Levels:
[ 224   59  199    8  220  118  145   37  139  133 -233  -39  131  -63
  153  -30   70 -263 -477  204  -57 -231  158  178   82  282   26 -156
 -131 -215   45   81  123   58 -496   94   88  261 -252  173  -41]	14
[-320  -36 -294  219   -3 -219   20  120  351  260  249  206  217  -10
  108  234  -82  179   31  -36  -80 -223  224  110  194  162    6  160
   82  323 -209  289  173  -54  130 -105   36 -370  228 -319  152]	35
[-414  329  -88  -66  189 -490  125  -63  411   48  269   43   95    7
   93   26   52 -204 -156  -29 -254  -79  -85 -310 -156  249   51  184
   41  126 -329   94  111  564  184   39  245  287  459 -319  539]	36
[-290  155   13  198    4 -203  241 -146 -143  587  -25  165  114  106
 -119   80 -129 -218 -175  159 -301   65 -529  613   41   80  -17  240
   94 -140 -344  174 -204  436   35 -116  212  155   90  233  -39]	22
[-191  114  -45  103   98 -202  169  -31   33  289  -12   80  -34  -64
 -119   76   -2  -94    0  154 -245   89 -109  104  107  145   23   26
  -30  129 -227   40  -42  231    2  -62  144  137  232  -96   81]	22
[ 102 -133   67   10   19  438  107   71  133   19   49  102  125 -280
   -4  -97   65  204  -60 -275  -38 -150  347   39  244  152  -22 -120
 -146   52  -36  -47   44 -273  -38  -98 -109 -407 -197 -182 -156]	22
[  56   81   -7  -47  108   92  110  -15  -36  -22 -202  129  -25 -395
 -235   54   -4  129  105  212 -171  -17  234 -105  168   52  -82 -279
 -134  315  -13 -199  -38 -142   46   33  165  130   23 -188 -161]	29
[-106   59 -345  189 -155 -294  112  -34  399  244   20  -92   80  200
  172  -35  -90 -399   90 -154   45  103   66 -133 -199   65   27  103
  143    0   17   68  230  401  116  -63  -65 -125  189  134  124]	29
[ -94   47   12  271  156   95  401 -109   43  378    7  -63   36 -178
   42   10   35 -123  -57  125  -69 -110   16  591  271  166  -70   74
 -112  120 -125  191  -48 -123 -280   -3  138 -202 -197   56 -105]	14
[ -34  186  -99 -108    8   82   69 -171    9 -199   28  -83  100  -42
 -137 -273  184 -191  219    1   19  106    3  114 -112 -156 -140 -198
   15  181   10 -205 -148  177  313  -30  139  117  -29  126  -80]	38
[-118  -55 -216  304  -70  -65  325  -53  137  477   30    0   69   34
   29   58 -151 -135    4 -102 -106   60 -106  330  129  226  -29  232
   58    9 -139  194   65   77  -41 -126  -74 -448   67   73 -108]	16
[ -43   68 -123   28   50 -295  -41   21  103  154   -7   21  -55  153
  -34   69  120 -337  -98  213 -102  246 -112 -121  -20  105   98   21
  115  -33 -101   20  -26  397  -12  -24  -56  233  253  132  107]	20
[-289   81   11 -134  151 -121  -82  105  198  -42  253  211  112 -103
  -63  100   82  215 -114  -78 -234 -122  100 -223  138  181   47   -5
  -31  221 -300   54   31  129  167  -79   84   67  305 -435  263]	24
[  45  108  209 -171  190  415  266 -260 -154 -281   68 -165  -35 -343
 -200 -253  352  -59    2  -16  -31   87   54  124   83  -45 -122 -216
 -233  210    9 -269 -295 -114  146  118  105   27 -158  -59  -96]	12
[-197  226   18  307   15 -428  455 -113  195  559 -119   36  105  -87
   87   70 -320 -236 -292  124 -267 -171 -172  267  -60  406    6  251
   -3 -101 -324  274  178  379 -196  -68  261   79  206  -21  146]	24
[   6  161  297 -357  285  401  270  -33  165 -196   17  231   96 -627
 -166 -135   25  312 -271 -348 -444 -218  181 -530  112  395  -41 -109
 -285   12 -225 -324   -2   -7  111   70  157    2   45 -579  114]	37
[  54 -121    8  127  185  208   16  216  151  222   75  388  191 -383
   40  247   -6  345 -244  169 -104 -338  325  274  538  320  -13   59
   22  106 -218  255    8 -455 -302  -65  -64 -428 -248 -200 -210]	39
[-184  -66   -2  -16   66  112  205  -70   37  110   74 -119   -3   32
  -92   13   62   22   20 -192 -127   74  -36   83  106   88  -33  -57
 -147  211  -44   -5  -18   22  106   -5   -6 -156  152 -206   12]	1
[-221  111 -219 -164  145  157   63   44  487  -49  215   43  104 -137
  118  -87   51  -24  176 -476  -92 -103  244 -355   72   62  -61  -27
  -23  171  -25 -106  178  113  115    0   20 -174  -62 -235  149]	31
[   3   -3   89 -104  315  -53  -82  145  336 -217  237  -27   92 -181
  245  210  190   44 -393  195  190 -337  403  -24  353  293  -18  -36
   39  210  -60  369  132 -337 -449  134 -113 -106 -236 -160   36]	1
[  91  220   37 -173   38 -157  160 -194  174 -470   31 -218  230 -155
   51 -127   -1 -119 -317   85  136 -242  198 -158 -217  237 -179 -109
   19  179   45   56  142   -8   98  121   86   51   38  -36   10]	10
[ -29   -7 -321  201   11 -207   98   24  425 -103  249 -258   58   42
  236  -55  124 -188  149    2  312  -63  406   61   92  150  -61   20
  104  335   28  275  236 -155 -112  -65 -162 -436   12  -16   39]	13
[-260  122 -173  -35  145  -55  205 -142   96   17   64 -133   67   12
  -70   48   59  -80   93    9 -120   -7  -26   96   34   21 -124  -70
  -90  375   25  -11   18   65  157   95  195   51  143 -124   68]	10
[ -28  178 -383  200  -90  -67  227 -183    6  143 -206 -198  -31  -11
 -131 -199  -45 -346  631  163  136  198   36  436  -25 -279 -233 -235
   82  354  142 -116  -41   62  108  -96  178    8 -174  387 -347]	31
[ 176 -191   99   53   22  168  -79  164   13    4   15  230  -71 -296
 -159   58  198  211  -65   87  -82  104  346 -234  255  154  141 -153
  -90  110 -161 -116  -98 -159   38 -111 -214 -198  176 -314  -40]	30
[ -59  150 -302  -74    4 -183  -46   33  249  -27 -180 -103  195  239
   45  -46 -110 -221  130   33  -14  -93  137  -26 -130  -11 -121 -274
   44  189  186  -11  287  218   19  -32  175  283   39  154  -41]	20
[ -50  150 -180   29   22  122  181 -186   40  -80   -7 -175   44  -59
  -99 -267  202 -223  373   37   48  114  111  256  -34 -189 -149 -232
  -66  308   99 -180  -99   55  226   -6  189   19  -79  124  -99]	40
[-163  289  101 -105  181  109  344 -173   76   56   47  -12  -56 -328
 -145 -262   48 -131  141 -198 -232   65 -124    5   27   86  -99  -30
 -101   52 -255 -195 -133  266   65  -60  209  118  -45  -95   29]	28
[ 113  -97  276  -42  104  140   16   -5   25 -181  132 -114   67  -74
   57  -34  270  -11 -380   86  149 -106  210  142  135  159   32 -116
  -92   44  -63  146  -76 -160 -150   36 -141  -91  -80  -82  -11]	1
[ 172  -95  223  -57   68   62 -256  188  -66 -155  102  171  -77  -87
 -176 -124  373   61  -82  169   -9  184  190 -120  159   60  175 -226
  -10  -16 -282 -105 -225   91   22 -221 -214  118  195 -156   38]	29
[ 145  116  -83  -43  -20   75   43 -170   55 -262  -67 -295  -45   -3
  -29 -290  317 -418  199  112  208  209  229  -21 -155 -210  -60 -333
  -60  181  234 -229  -57  130  119   67   39  212  -94  259  -55]	21
[ -37  272    8  -43  216  -70  216  -28  354  162   27   49   68 -175
  157 -127  -19 -344 -171  -86 -104 -104  -46  -32   24  256  -37  123
   98 -215 -207   55   64  336 -277   -3   74  102 -207  137   60]	34
[-144   33  -20   24  122 -138   39  124  275  120  140    5  123  147
   94  -43   57  -55 -156 -109 -132 -104   63   17   65  277   68   10
  -25    3 -217  164  161  227 -109 -149    2    4  213 -177  218]	16
[-277   49 -249  -56   50 -419  -87   24  192  -11  -32 -174  137  474
    3  161   19 -164  -26  124  -97   -7    9 -125 -186   20    8 -206
  -42  349  108   68  239  350  199   56  166  396  525 -157  290]	5
[ 154  -82   82 -216  189  621  -38  271  290   -9 -130  367  363 -398
   75   33 -175  454 -227 -348 -160 -573  489  -49  381  259 -122 -254
 -132  -25   22  -34  244 -437 -281  -58   13 -268 -514 -238 -302]	31
[ 193 -123  367  114   13  296  130    9 -306  280 -252  320   76 -371
 -250  107    6  232 -404  272 -271  -88   62  282  239  185   72 -137
 -207  -91 -191  -73 -218 -148  -67  -44   62   35  -16 -126 -216]	26
[ -19   28  479  -97  287  450  236   20  142   66  192  307  105 -633
   16  -30  163  290 -514 -226 -290 -330  223  -85  311  375   86   74
 -265 -130 -380  -30 -127 -132 -149   38   55 -167 -159 -487  155]	31
[ -91 -150  -62 -171  -77  353  -51   35   79 -158   74   88  152  -49
 -173  -52  111  304   78 -402 -198    9  280 -344   11  -16   12 -259
 -232  273   75 -285   61  -46  493  -48  -21 -180  278 -435   74]	21
[-119  147   71 -151  138  198  122 -154  -91  -97   37  142   19 -374
 -261  -32  166   92   60   51 -210   46   18  -46   97  -67  -83 -142
 -126  269 -112 -258 -253   15  307   81  201  129   33 -200  -24]	33
[ -39  132 -354  196   21 -429 -107  135  377  112   82  -13   96  149
  207   14  -23 -323  165  250  253  -63  181  232   89   48  -58   19
  336  125 -106  328  170  125 -255 -172  -66  -46 -110  298  -78]	31
[-227  214  -85 -162  135 -170  -44  -85  233 -404  430  -45  -62 -252
  -51 -107  332  -45  184  -13   87  101  205 -326   45  -25  -40  -24
   72  409 -210  -44 -118   80  295    1    5   -9  172 -264  234]	26
[-108  201 -257   20  -25 -445   83  -91  222 -150   37 -134    8  -43
  -36    3  -17 -184  126  184   26   68  157 -247 -128  111  -74  -71
   87  364  -27   35  154  172  184    0   95   95  324  -82  109]	21
[-162 -210  271  -82  203  328   81  165   17  360  -71  237  231   72
  -48  241  -50  341 -533 -226 -462 -293  -31  103  241  325  112  -79
 -323  -76 -141   53   85   14 -103    5   79   32  180 -449  127]	4
[-249   25 -379    5 -152 -565 -185  139  399    0   82   19  288  441
  100  164 -181  -33 -104  -59  -95 -108  122 -351 -241  208   43  -10
  139  212  -29  196  425  378  308 -118   17   73  628 -222  313]	19
[-267   43 -385  214  -33 -414   17  140  362  299  129  118  152  182
   75  113 -158  -32  163  -11  -89  -60   61   74   61  182   -2  127
  184  208 -226  254  223  216   75 -216   13 -200  322 -135  119]	36
[ -77 -230  212 -139  199  560   66  122   55  149  -83   44  163    9
  -17   90  102  281 -250 -302 -257 -249  225   96  264  108   38 -307
 -410  105  112  -80   96 -195 -104   72   74  -19  -71 -370   14]	1
[ -48  257  147 -188  112  118  263 -382  -45 -486  170  -82   22 -575
 -200 -148  345    0  -72  163  -50    9  214 -237  -92  -18 -120 -130
 -196  426  -16 -286 -263  -81  487  281  263   86  113 -301  139]	40
[  43  -57  -44  -57  -89  228  104    7   12   94 -139   72   61   42
 -230 -233   20   12  147 -318 -281  207  -15 -186 -109   60   32 -199
 -140  -39  -51 -348  -14  298  350 -178  -22  -42  298 -161  -19]	37
[  -1  -95   61 -229  302  336  -76  113   27 -112  130   71  -26 -115
 -101   73  269  112  -67  -52  -67   43   79  -28  375   76  -27 -149
  -55  145  -49  -56 -151 -186 -135   25 -158  -82 -154 -127 -129]	5
[-331  152 -335 -102   43 -290 -127   44  518 -269  413 -128  215  205
  213  -63  121  -99  123 -230  135 -150  257 -203  -70   42  -64    3
  136  347  -49  190  266  171  213  -63   20  -97  183 -173  305]	19
[-185   46  -33  -92  108   13   42  109  446  -11  257  183  161 -214
  121   37   -8  156 -172 -353 -160 -229  269 -394   94  295   42   90
  -27   80 -223   53  191   77   82  -42  -33 -227  142 -438  255]	30
[-131  238  -25  -46   69 -119  221  -74  308   67   56   -3   99 -131
   67 -149  -88 -191  -69 -212 -126  -91   -2 -135  -96  210  -54   60
   26  -42 -190    2  122  331   10  -57  111   47   39  -54  125]	28

Levels:
[  -7   82 -548 -322 -215  172  200  103 -125  258   73 -166  211  -61
    3  -11  120 -315  -20 -125 -224   57  -97 -116 -325 -234  101 -102
   35  -66    7  -84 -286 -419   52  -31   16  311  282   33  175]	1
[-194   53   50    9    7  -29 -125  133 -207 -169   43  -92   40   39
   95  208 -191  279 -172  -69 -218 -139 -331  137  -56 -139   29  117
  132   70   -6  100   46   39  155  -50 -240 -211  213 -106   96]	3
[-103   93  -59 -265  -28   60   55 -161   31    2    7 -146  -82   68
   40   98 -121  -44  -19    9   20   61  -83   38  -71   41 -114 -139
    7   71   -3   35  -86  -56  136  -19   52  -87  -59 -105  -54]	1
[ 176  -66  177 -100   57 -176 -352 -222  173  -84 -233   75  -60  -31
  347  -54   75   28 -128 -230   63 -285 -127  -49   32  -55  -63  -20
   42   75  -63   62  123  152 -193  188  -64   18   65   -8  -76]	3
[  20  178  -13 -490  -27  249  394  120  148  129  -76 -255   66  -22
  -47   46 -181  144  -63   35 -138  202   73  -40 -273    7   51 -176
 -317  -91   17   29   64 -143   66  127   89 -152  199  -99  276]	1
[-213  -50  279  328   32 -188 -236   56 -218 -303  106  193  -44  196
  189  191  -76  138  -18   57  115  -33 -292  186  115   66  -15  206
   69  179 -181   28  239  178  -25  -54 -225 -317   42  -75 -134]	22
[  15  -78 -218 -119  -88  -55 -108    8 -133   13  -26  -47  -17    7
  101   67    2 -190  -11 -142 -144  -16 -266   13  -49  -43  -79   20
  166  157  -95  122  -38  -43    1  -15 -143  -48  149   18   34]	38
[ -23   22  -66  -39  167   10 -239   95 -222  -82   12   99   26  -10
  192   45  181   17  -46 -264   70 -269 -198    3   46 -193   38  110
  171   95  -33   18    4 -160  -98  101  -79  155  111   45   81]	25
[ -81  -47  -50   60   45   41 -134 -126 -104   63   10   40   12  -46
  241    8   93  -92   96  -69  148  -33   -6   31  -19   30  -43 -160
   35   15 -136  -80   10 -144 -107   14   65   86   25  137  -90]	29
[  88 -170  241  185 -133  -61 -378 -119  104 -246    3  102   -9  154
  314   20  159  -68  219   41  144 -325  -16   24    5   20   14  154
 -111   73 -110  -29  285   75  -64  -23    7  107   40 -114 -186]	32
[  99   81 -431 -266  123  149  118   30   50  343 -154   32  138 -185
  106 -149  326 -252  -98 -343   59  -27  108 -146 -149 -236   18 -255
  143  -70  -25 -166 -321 -419 -255  187  184  335   22  152  232]	34
[ -50   50   32   38   80   -5  -45  101  -49 -109  -55  -33   -7  -46
   37  149    8  118  -64 -118  -80 -170 -151   34   37 -181   52   50
   56   55  -91   29  -13  -31  -39  106 -116  -37   76  -29  158]	12
[  80  -73 -198 -125   10   48  -40  -83   54  144 -115  -91   70 -221
  188  -81  202 -265   51 -189  -20 -118   67 -103  -58  -40  -92 -226
   54   89  -35  -54  -31 -205 -171   46   54  170   18  113   78]	20
[ -88 -110  -59   82  -51   36 -161    1  -20 -116    9 -142   -9  -47
   95   59   17  -75    4   12 -147 -206 -156  172 -135 -163 -162   81
  216  197  -32  -60  -22  -84    5 -243  -70  -31   41 -131   82]	35
[-104  -30  230  239   45 -152 -107 -109   62 -126  -55  103  -59   32
  131  137  -31   78   -3   34  145  -33  -25   60  123  114  -48  -89
   15   98 -162    1  126  133  -55   85  -45 -269 -185  -27 -103]	12
[  12   67  196    4   14 -126  -59   36  166 -163 -118  104   79  137
  126  119  -39  104 -105  -64  -31  -51  -95   -6   25   -3   72   41
  -75   33   -4  -21   88   94  -52  108 -129 -177   57  -69    1]	3
[  12   10 -280  -23  242   95 -267  256 -352  -12   44   49  112  -88
   89  114  186  -99    4 -357  -65 -284 -302  -15   76 -290  109  109
  283  157    0   73  -44 -351  -42   89  -88  294  157  192  217]	22
[-119  217 -157 -279 -196  187  444  201   72  -33   72  -53  118  273
 -121  144   25  -75  129   25  -51  234  116  -90  -60   47  151  -39
 -320 -141   28  -70 -134 -151  177   60   31  -26   75 -209   92]	25
[-187  -26   27   -3   82  -52  -85   12 -195  -81    4  -74  -34  -89
  143   97  -72   99 -105  -88  -68  -65 -183  111   11   26 -157  -47
  180  183  -44   71   67   18    6  -59 -173 -273   36  -23   48]	22
[  19   17  384  -56  -26 -302    4  -25  180 -216 -177  215  -46  191
  195   70  -31  177 -128  -77  115   58   -4  -83  175  313  -36  -10
 -177   77  -74  149  297  388  -80  276 -212 -556  -82 -175 -103]	19
[  47 -147   19  216  -57  -93 -434  -83   20 -138  -17   91   30  121
  231   63   31 -129   32  -54   13 -229 -247  107   -9 -107   -6  108
  158  141  -93   -3  106    5   15  -81   -9   94    7  -54 -108]	2
[  57   92   96 -144  198  -48  -44   83   94  -96 -233  -12    0  -63
   66  152  -25  187 -106 -302 -111 -159  -72  -84  206  -30   43  -99
    6   40   24  152   29   60  -28  291 -136 -149    4   40  168]	13
[  37   93  150  -75   10 -140   49  160   76 -182 -102  144   44  117
   78   93  105   97 -110 -154    3  -92  -73  -99   86  -36  103  125
 -105   41  -40   46   98  107 -111  240 -191 -175   71 -132  102]	17
[  -4   99  156   64  138  -17   31   81  189  -36 -173  108   86  -32
  135   44  113  183 -117 -170  101 -120  108  -63   76  -91  110 -109
  -84  -69  -50  -85   39    2 -157  251   42  -48  -77  -52  135]	13
[-215   74  187  133  182  109  -42  168  -78 -127   59    3   65   53
   92  190 -103  273  -23   19   79  -44  -65  138   11  -26   42   -4
   12   71  -17  -29  163  -71   50  -25   31 -177  -40  -59   89]	37
[ -94   21 -135  113   71  160   49   85  -61   14   72 -106  -13  -50
 -133  167  -11  -83   81   79  -15  -36  -89  132  -91 -187    2  -24
  117  114 -133  -68  -98 -273   52  -63  101   44 -101   -5  184]	9
[ -94   28   70  -55    3  -30  146  -84  197  -43 -114  -96  -23  -63
   46   56    0  -31  -36   -3   -4   23  112    7   19   98 -160 -200
  -14  113   -8  -54  -15   32  -39   -3  -10 -249 -182 -121   38]	17
[ 131   59 -114  -97  193   70 -177   86  -27  -41  -87   -9   -9 -102
   32   62  186  -35  -66 -249  -25 -361 -191  -18  -25 -408   81  126
  169   87  -53  -11 -125 -241 -146  163   -6  313   92   45  243]	7
[-117  -58  302  151 -181   58 -195 -130  186 -246  104 -117   85  107
  269   60  -16   59  128  244   72 -259   59  100 -179   -6  -17   57
 -178   61   39 -166  271   15   83 -245   85   44    1 -267 -169]	0
[ -39  102 -365 -252  108  104   94  158 -252  103   38  -57   29  -77
  -63  107  117 -170  -13 -249  -63  -20 -166  -79   12 -144   25  -55
  166  108  -23   90 -182 -313   25  131  -49  110   49   96  206]	19
[-245  -28   58  246  -53   26 -338  125 -257 -245  183  -70  143   94
  196  232 -123  183   -2   16 -155 -282 -320  169  -56 -162   93  174
  139   90   35    9  141  -62  228 -220 -154   18  187  -96  -40]	1
[ 152   21  -46   28  127  -93 -256  202   -2 -173 -149   60  158  -42
   71  184  130  -19  -34 -329 -257 -373 -241 -101  138 -261  180  145
  130  101   58   63  -26 -120  -84  172 -265  158  204  155  182]	8
[  76   17   79 -110  -68 -121  -92 -204  116 -116 -135   -7 -139   -2
  172   40  117  -57   14 -140   59 -206  -60  -94   88  -76  -22   -6
  -73   16 -144   43  -43  126 -138  201  -87   79   46  -66  -74]	12
[ -62  105   -6 -165   43    7   83  -12  -19   40  -12   69   20   86
  120   97   20  -13   22  -99  161  111    7 -101   50  123   42 -148
  -96    4  -55   48   33  -53  -21  186   40  -82  -34   35  -54]	38
[-191   -4  -83   -5  -36   71  180 -115  -73   80   80 -194 -105 -181
  -26   49    3  -83    3  154   55   32   22   97 -181  -37 -187 -158
   90  136 -170  -77  -79 -151  -36  -97   57 -140 -128  -75   79]	14
[-116   40  267  -26  -43 -202   49 -158  -66 -123   20   14 -107  -24
  118  152  -48  131  -16   95  110  -23  -33  -62   26  193  -48  -61
 -107   90 -155   95  163  148  -65  168 -205 -364  -11    8 -136]	10
[-242   54  -22   25  -32  230   85  154   15 -118   98 -268   94  142
 -128  307 -371   92   95  182 -258  146 -127  235  -77   55  -25  -89
  -12  107   88   16   47 -127  410 -282   38 -252  -41 -145  103]	1
[-150   66   93  -22 -216    8  220   52   67  -55   47   63  115  254
   82  141  -64   63  130  112   41  230  147  -49  -16  299   94 -134
 -305 -124  -50  -13  124   50  153   63  -19 -303    5 -120 -116]	31
[ -60   27 -251 -320   96  155   78  -13  -78   90  -87 -205  -94  -51
  -42   95 -124  -77   14 -167 -155  101 -111   83   12   43 -187 -212
  143  111   -7  131 -152 -145  142   -6    9 -142  -18   25  152]	27
[ -27   34  -73 -129  -24  -15   27  -35 -136   13   45  -62  -64  -29
   -2  125  -18  -50    5    6  -13  -24 -160  -11  -91  -44   -7   -9
   33   92 -139   83  -19 -110    7   95  -82  -73   70   39   45]	6
[  12   -4   25  -13  -95  -97 -113  -62  -24  -97   19   19   16   18
  123  101  110  -49   40  -38   16 -219  -76  -88  -24  -44   53   41
   -9   57  -67   35   44  -37  -12  105 -105   24   40  -26  -57]	7
[ -61   10   21   54   77    1   -5   59   -9  -16  -13   53   68  -52
  120   35  128  -29  -18  -70  101  -73   19  -13   -9  -27   -5  -65
   25   93  -59  -70   71 -113 -114   61   14  -44  -66  -14   73]	19
[-100   29   96 -109  -82  -83  106 -160   82  -28  -56 -108  -89  -22
   59   76 -117   54  -96   86  -25   55  -39   50 -110   75 -141 -119
  -17   75 -101   12   -5   89   -4   10  -82 -313  -27 -112  -20]	5
[-112   84   28 -128  -37   24   91  -34  -71   39   42  -61   46   -7
  143   51  -97   33  -85   60    3  124 -128   43 -211  -35   13  -56
  -99   10 -105  -76   39  -85  -87   -5  -53  -76  232   29    9]	0
[ -34    6   65   43  -52  -58  -59  -32   29 -183  -25  -58  -58    8
   57  140   47  -35   47  -27  -52 -188 -112   12   47 -111   -9   75
   -4  101  -96    3   -8   29  -38   27 -129    0   40  -85   15]	13
[-179   20  241   66  -40  123  -54   -6   50 -183   75 -200   12   -2
  112  136 -123  264   14  172  -25 -219   -5  144 -155  -79  -22   20
  -84   41    1  -53  177  -11  136 -137   38 -110    6 -238   43]	4
[  52   79   45 -240  -60   40   -2  -16   65  -55  -27   47   17   57
  212  -62  266   49  -10 -131  158 -258   91 -137 -112 -127   71   67
 -139  -80  -20  -54   24  -75 -124  188   35  165   99 -171   29]	33
[   0   57  -53 -207   15  -47   72   19   16   -9 -103  -50   28 -123
  124   -5  151  -24 -115 -199  -52 -139  -13 -110  -26  -85  -42  -60
   19   67   -3    1  -44  -49 -144  135 -124  -32   77  -46  124]	18
[  63  168 -116 -179    5 -104   92  187 -131 -118   -1  130   31   93
  -44  162  203  -97  -33 -222  -35 -114 -206 -186   82 -201  207  204
  -37   35  -82   61 -128 -108 -123  301 -252  110  202   39  126]	14
[ -60 -174   24  138    2  127 -245  -98   71  -49  -32 -126   -6  -51
  211    1    4  -61  134    7   19 -175   29  164  -39   28 -176 -135
   89  133  -39  -42  146  -67   70 -190  158   -3 -135 -108   -7]	25
[-207   67  165   72   15  -20  151  -30   55  -49  -30  -50    9  -40
   86  132  -81  153  -28   50   53   77   88   24   39  132  -41 -204
 -101   15  -80  -39   74   60   -4   55  -28 -299 -105  -62   -4]	15
[ 145 -193 -162   91 -181  -49 -216  -74  153  -50 -123  -22   52    6
  185  -26  161 -395  153 -124 -129 -142  -83   -6   10  -64  -68  -14
   44  128  -94  -47    2  -29  -93  -89  -29  185   66  -22  -24]	20
[-180  114   52 -105   -2  189  348   69   67   64   12 -188  -15  -51
  -83  126 -128  189   10  128   31  145  170   39 -104   82  -17 -238
 -176  -43  -83    3   54  -80  131   76  143 -280 -145 -165  177]	13
[  22  -16   41   42 -120 -151   61  134  158 -153 -120   84   75  159
    8  130   -4  -70  -24  -65 -144   61  -70  -24   90   95   18   30
  -52   96  -38   49   71  131   23   71 -184 -305  -21 -143   60]	17
[ -36   11  -68   51   39   17  -69   31  -34  -57  -22  -34    5  -46
   39  129   77  -52   38 -106  -25 -163  -83   -6   55 -123   25  -27
   79   79  -75   10  -44 -110   -4   67  -28   62  -34    1   81]	13
[ 107  -89 -252 -161  -18  -50  -30 -256  128  100 -188 -156 -225 -134
  -50    2    4 -328  -39  -97 -103  -11 -158   80  -49 -111 -280 -145
  263  206 -182   48 -270  -46  -82   -3    6  -41 -126   -8   88]	9
